Here is a tiny trained network, its code and every weight. The questions are about switching its units off for an input and a class, where a switched-off unit gives its printed mean instead of its output.

import numpy as np


def w(rows, s, z=0):
    codes = np.array(rows[::2]) - 128.0
    scale = np.full(codes.shape[1], s)
    scale[-1] = z or s
    return codes * scale


def f(y):
    return y / 2 * (1 + np.tanh(0.7978845608 * (y + 0.044715 * y**3)))


def log_softmax(a):
    a = a - a.max(-1, keepdims=True)
    return a - np.log(np.exp(a).sum(-1, keepdims=True))


def net(x, mask):
    res = np.array(x, float).reshape(1, 5) / 4 @ E
    y = f(res @ A[0][:, :-1].T + A[0][:, -1])
    res = res + np.where(mask, y, B[0][:, -1]) @ B[0][:, :-1]
    return log_softmax(res[-1] @ U[:, :-1].T + U[:, -1])


A, B = {}, {}
E = w([
[33,122,111,134,79,209,134,231,144,59],'x0',
[155,85,54,117,173,192,172,45,116,61],'x1',
[213,145,159,201,221,144,216,198,103,85],'x2',
[254,174,129,100,55,144,38,158,99,69],'x3',
[136,131,76,100,206,69,70,176,220,84],'x4',
],0.0075)
A[0] = w([
[188,166,153,254,233,150,178,191,89,84,45],'n1',
[129,154,81,103,199,75,84,165,217,99,7],'n2',
[114,157,188,154,96,55,113,191,157,176,112],'n3',
[212,147,113,72,83,144,94,162,109,93,16],'n4',
[45,62,155,126,200,111,218,133,194,209,145],'n5',
[83,117,135,119,110,246,128,202,180,75,98],'n6',
[193,133,160,129,154,64,129,42,140,175,77],'n7',
[144,131,49,118,191,58,92,176,253,102,50],'n8',
[122,47,21,78,114,168,123,34,139,91,217],'n9',
[214,186,158,96,88,133,66,168,80,78,198],'n10',
[169,96,57,133,155,217,160,64,137,72,110],'n11',
[93,220,208,205,89,78,87,167,151,189,242],'n12',
[205,128,148,117,187,61,115,51,110,179,115],'n13',
],0.006,0.0014)
B[0] = w([
[34,198,59,70,17,67,3,73,90,141,252],'n1',
[159,128,137,188,92,197,169,62,113,188,200],'n2',
[164,112,88,73,214,125,151,162,64,162,188],'n3',
[193,71,124,62,133,68,174,99,142,80,189],'n4',
[167,58,98,32,111,73,132,88,126,34,255],'n5',
[57,175,168,107,91,132,204,180,206,119,212],'n6',
[84,180,211,64,88,134,166,172,194,110,211],'n7',
[133,126,86,186,93,191,173,32,149,204,226],'n8',
[108,155,79,70,137,140,92,205,101,184,221],'n9',
[186,67,103,48,119,146,176,100,126,100,231],'n10',
[139,166,109,92,220,190,121,202,89,162,201],'n11',
[123,139,71,67,190,175,159,146,64,164,222],'n12',
[70,174,199,76,102,167,172,211,220,101,228],'n13',
],0.007,0.0063)
U = w([
[100,188,200,122,108,141,178,216,232,100,105],'0',
[85,176,79,113,68,62,2,102,94,144,149],'1',
[168,14,114,97,151,74,176,103,121,33,136],'2',
[149,148,100,126,243,161,123,203,68,183,105],'3',
[146,133,137,184,85,192,190,63,104,184,199],'4',
[141,106,173,197,169,95,93,136,121,92,126],'5',
[163,81,193,239,170,62,61,142,132,88,2],'6',
],0.0088,0.0062)

Each question gives the input, the list of numbers given to net, and the class t.
The units are the neurons (one row each of A and B). Each row of codes is followed by its name. A weight is (code - 128) times the scale printed after its matrix; where a second scale follows, it is the last column's (A, B and U).
mask holds one flag per neuron, in row order. A switched-off neuron (its flag False) gives its mean, the last column of its row in B, instead of its output. The means were averaged over made-up inputs and are rounded, as every weight is.
A unit's drop is (log p(t) with every unit on - log p(t) with that unit switched off) / (log p(t) with every unit on - log p(t) with every unit switched off).
The circuit of an input: a set's keep is (log p(t) with only the set's units on - log p(t) with every unit switched off) / (log p(t) with every unit on - log p(t) with every unit switched off). Starting from the 12 units with the biggest drops (on a tie, the unit counted first), units are removed one at a time, each time the one whose removal leaves the highest keep (on an exact tie, the one counted first), for as long as the keep stays at least 0.8.
circuit, biggest first: the units of the circuit, biggest drop first
most important unit: the unit with the biggest drop
k most important neurons: the k neurons with the biggest drops, biggest first
drop of u: that unit's drop, to one decimal
input [2,-2,5,7,7], class 2: 2 most important neurons -> [n10, n4]
input [1,8,-7,-7,-4], class 3: most important unit -> n9
input [-4,-7,-4,2,-2], class 3: circuit, biggest first -> [n12, n1]
input [-5,-7,-4,8,-1], class 2: circuit, biggest first -> [n10, n1]
input [-5,-4,1,-3,7], class 4: 2 most important neurons -> [n8, n2]
input [2,7,2,-6,0], class 3: 2 most important neurons -> [n11, n9]
input [-4,2,5,-6,-3], class 2: 3 most important neurons -> [n5, n9, n6]
input [-4,-7,-4,5,3], class 3: circuit, biggest first -> [n12, n1]
input [-1,7,-4,-6,1], class 3: 3 most important neurons -> [n9, n11, n1]
input [-3,-7,-6,-8,7], class 2: 2 most important neurons -> [n5, n1]
input [-4,1,5,3,3], class 1: 2 most important neurons -> [n1, n6]
input [0,6,-7,-8,-8], class 2: 3 most important neurons -> [n5, n1, n8]
input [7,4,-6,6,6], class 0: 2 most important neurons -> [n6, n1]
input [3,-6,6,0,2], class 1: 2 most important neurons -> [n1, n11]
input [-2,-4,0,6,0], class 2: most important unit -> n10
input [-8,4,-7,8,5], class 0: drop of n7 -> 0.3
input [4,0,-3,-7,-4], class 2: drop of n13 -> 0.1
input [3,4,-2,-1,1], class 3: drop of n9 -> 0.3
